Below are the code and all the weights of a small trained network. Each question names an input and a class and asks about switching units off, where a switched-off unit gives its printed mean instead of its output.

import numpy as np


def w(rows, s, z=0):
    codes = np.array(rows[::2]) - 128.0
    scale = np.full(codes.shape[1], s)
    scale[-1] = z or s
    return codes * scale


def f(y):
    return np.maximum(y, 0)


def log_softmax(a):
    a = a - a.max(-1, keepdims=True)
    return a - np.log(np.exp(a).sum(-1, keepdims=True))


def net(x, mask):
    res = np.array(x, float).reshape(1, 7) / 4 @ E
    y = f(res @ A[0][:, :-1].T + A[0][:, -1])
    res = res + np.where(mask, y, B[0][:, -1]) @ B[0][:, :-1]
    return log_softmax(res[-1] @ U[:, :-1].T + U[:, -1])


A, B = {}, {}
E = w([
[3,70,85,118,71,30,97],'x0',
[54,205,130,132,36,248,83],'x1',
[129,128,128,128,129,128,129],'x2',
[129,128,130,129,128,127,128],'x3',
[128,128,127,127,128,128,128],'x4',
[94,16,98,145,198,212,60],'x5',
[224,52,120,139,15,127,66],'x6',
],0.0063)
A[0] = w([
[95,167,121,112,181,129,148,36],'neuron 1',
[9,64,108,114,67,44,122,4],'neuron 2',
[93,174,121,123,204,123,152,56],'neuron 3',
[141,155,132,136,104,103,146,61],'neuron 4',
[72,182,131,120,215,116,139,68],'neuron 5',
[143,178,123,136,116,96,134,68],'neuron 6',
[200,80,121,133,53,133,110,37],'neuron 7',
[149,116,113,123,107,133,129,65],'neuron 8',
[121,109,120,138,143,145,118,57],'neuron 9',
[100,45,130,133,169,187,101,40],'neuron 10',
[91,148,130,131,164,125,144,26],'neuron 11',
[67,186,132,120,50,231,109,38],'neuron 12',
[232,176,133,124,175,208,153,49],'neuron 13',
[109,70,127,128,159,172,114,29],'neuron 14',
[129,103,122,118,148,161,105,47],'neuron 15',
[147,114,136,119,145,110,132,38],'neuron 16',
[119,136,132,135,113,147,125,7],'neuron 17',
[186,85,124,140,207,33,147,79],'neuron 18',
[96,143,126,135,171,125,139,60],'neuron 19',
[199,146,138,115,155,186,141,37],'neuron 20',
[180,151,116,132,166,142,121,89],'neuron 21',
[163,111,122,128,102,120,107,62],'neuron 22',
[145,157,115,131,107,108,145,60],'neuron 23',
[102,119,124,131,119,107,128,61],'neuron 24',
[168,93,132,112,180,68,138,79],'neuron 25',
[149,180,119,121,94,88,157,49],'neuron 26',
[91,166,132,127,75,195,120,39],'neuron 27',
[79,118,122,127,117,77,113,37],'neuron 28',
[111,59,112,135,180,180,116,39],'neuron 29',
[157,148,118,135,140,153,131,53],'neuron 30',
[169,108,118,128,90,129,116,51],'neuron 31',
[155,212,136,118,86,61,149,43],'neuron 32',
[145,124,119,129,144,112,131,70],'neuron 33',
[135,149,130,120,122,114,129,74],'neuron 34',
[165,104,106,129,88,128,118,33],'neuron 35',
[191,72,133,115,63,126,100,56],'neuron 36',
[155,99,125,121,92,137,131,45],'neuron 37',
[158,142,133,125,145,154,134,3],'neuron 38',
[163,89,144,114,172,70,141,61],'neuron 39',
[127,170,152,143,102,85,142,58],'neuron 40',
],0.015,0.0042)
B[0] = w([
[117,123,151,144,128,114,199,173],'neuron 1',
[133,125,214,202,141,98,26,250],'neuron 2',
[130,140,168,143,124,127,218,195],'neuron 3',
[128,130,117,80,139,116,125,154],'neuron 4',
[139,122,179,142,120,127,232,210],'neuron 5',
[128,121,124,74,140,121,116,161],'neuron 6',
[117,125,169,141,134,117,228,188],'neuron 7',
[123,122,140,128,131,129,151,138],'neuron 8',
[117,127,129,95,121,125,121,144],'neuron 9',
[131,136,131,12,122,133,108,204],'neuron 10',
[122,112,149,142,123,113,175,156],'neuron 11',
[130,125,1,189,117,160,131,253],'neuron 12',
[115,120,203,184,125,96,30,232],'neuron 13',
[125,127,117,47,134,117,117,175],'neuron 14',
[129,131,124,79,141,121,115,155],'neuron 15',
[122,133,103,134,128,137,122,143],'neuron 16',
[119,133,111,135,122,143,130,135],'neuron 17',
[124,131,17,175,122,164,119,245],'neuron 18',
[141,127,157,134,132,123,177,161],'neuron 19',
[128,127,174,156,132,105,61,189],'neuron 20',
[141,130,146,153,125,116,85,171],'neuron 21',
[130,127,144,137,129,123,173,151],'neuron 22',
[121,135,138,87,132,145,122,150],'neuron 23',
[126,124,141,139,123,124,103,146],'neuron 24',
[125,136,50,159,123,144,122,203],'neuron 25',
[141,123,124,49,129,129,111,176],'neuron 26',
[129,132,40,163,145,145,137,203],'neuron 27',
[137,132,161,155,122,123,77,172],'neuron 28',
[137,135,122,23,122,135,114,195],'neuron 29',
[128,120,138,143,131,113,102,149],'neuron 30',
[119,127,150,133,130,123,179,155],'neuron 31',
[123,121,122,8,131,132,99,204],'neuron 32',
[133,133,107,134,132,130,126,142],'neuron 33',
[134,126,136,107,127,142,123,139],'neuron 34',
[127,137,155,138,137,135,180,153],'neuron 35',
[129,137,167,149,125,126,223,187],'neuron 36',
[135,131,142,131,135,121,169,147],'neuron 37',
[123,128,143,148,145,130,98,146],'neuron 38',
[121,124,63,155,119,155,116,195],'neuron 39',
[134,126,133,62,121,141,112,168],'neuron 40',
],0.036,0.011)
U = w([
[132,132,17,180,126,186,105,252],'0',
[134,117,200,185,149,88,25,26],'1',
[133,129,179,141,140,125,233,88],'2',
[141,133,116,1,142,144,87,147],'3',
],0.0055,0.0005)

Each question gives the input, the list of numbers given to net, and the class t.
The units are the neurons (one row each of A and B). Each row of codes is followed by its name. A weight is (code - 128) times the scale printed after its matrix; where a second scale follows, it is the last column's (A, B and U).
mask holds one flag per neuron, in row order. A switched-off neuron (its flag False) gives its mean, the last column of its row in B, instead of its output. The means were averaged over made-up inputs and are rounded, as every weight is.
A unit's drop is (log p(t) with every unit on - log p(t) with that unit switched off) / (log p(t) with every unit on - log p(t) with every unit switched off).
The circuit of an input: a set's keep is (log p(t) with only the set's units on - log p(t) with every unit switched off) / (log p(t) with every unit on - log p(t) with every unit switched off). Starting from the 12 units with the biggest drops (on a tie, the unit counted first), units are removed one at a time, each time the one whose removal leaves the highest keep (on an exact tie, the one counted first), for as long as the keep stays at least 0.8.
units of the circuit, in order: the units of the circuit, biggest drop first
k most important neurons: the k neurons with the biggest drops, biggest first
drop when u is switched off: that unit's drop, to one decimal
input [8,3,5,-3,-7,7,4], class 1: units of the circuit, in order => neuron 2
input [8,5,1,5,6,8,-1], class 1: 4 most important neurons => neuron 2; neuron 32; neuron 28; neuron 26
input [3,-5,7,4,-8,-1,7], class 2: 3 most important neurons => neuron 7; neuron 36; neuron 12
input [6,-1,6,-2,-6,5,7], class 2: 3 most important neurons => neuron 36; neuron 7; neuron 13
input [-3,5,-3,-6,-8,-7,6], class 3: 4 most important neurons => neuron 32; neuron 26; neuron 5; neuron 3
input [-4,-6,-4,0,-1,0,-8], class 2: 3 most important neurons => neuron 5; neuron 3; neuron 12
input [3,6,-5,-1,-5,-1,7], class 2: 3 most important neurons => neuron 7; neuron 36; neuron 18
input [3,-4,-7,-6,-7,8,6], class 3: 2 most important neurons => neuron 10; neuron 29
input [-3,7,-6,-1,-7,8,6], class 3: 4 most important neurons => neuron 10; neuron 29; neuron 18; neuron 14
input [-3,1,5,-3,0,-3,-3], class 1: 3 most important neurons => neuron 13; neuron 7; neuron 36
input [3,-7,-8,-4,5,8,6], class 3: 4 most important neurons => neuron 10; neuron 29; neuron 12; neuron 14
input [-5,-4,6,-5,7,3,4], class 1: 3 most important neurons => neuron 13; neuron 12; neuron 20
input [-5,-2,0,-1,-7,6,3], class 3: 2 most important neurons => neuron 2; neuron 10
input [-4,2,-3,4,-3,-5,6], class 2: units of the circuit, in order => neuron 7
input [-7,-2,1,2,3,5,7], class 1: 2 most important neurons => neuron 13; neuron 20
input [-5,4,-4,-6,-2,-3,4], class 1: 2 most important neurons => neuron 13; neuron 18
input [4,5,-4,7,-5,-5,-7], class 2: drop when neuron 5 is switched off => 0.2
input [8,4,1,1,-5,7,6], class 1: drop when neuron 2 is switched off => 5.4
input [-5,0,0,3,-8,3,-7], class 2: drop when neuron 3 is switched off => 0.1
input [4,1,-7,8,2,7,-5], class 3: units of the circuit, in order => neuron 10
input [-3,5,2,8,-2,-7,2], class 3: drop when neuron 39 is switched off => 0.0
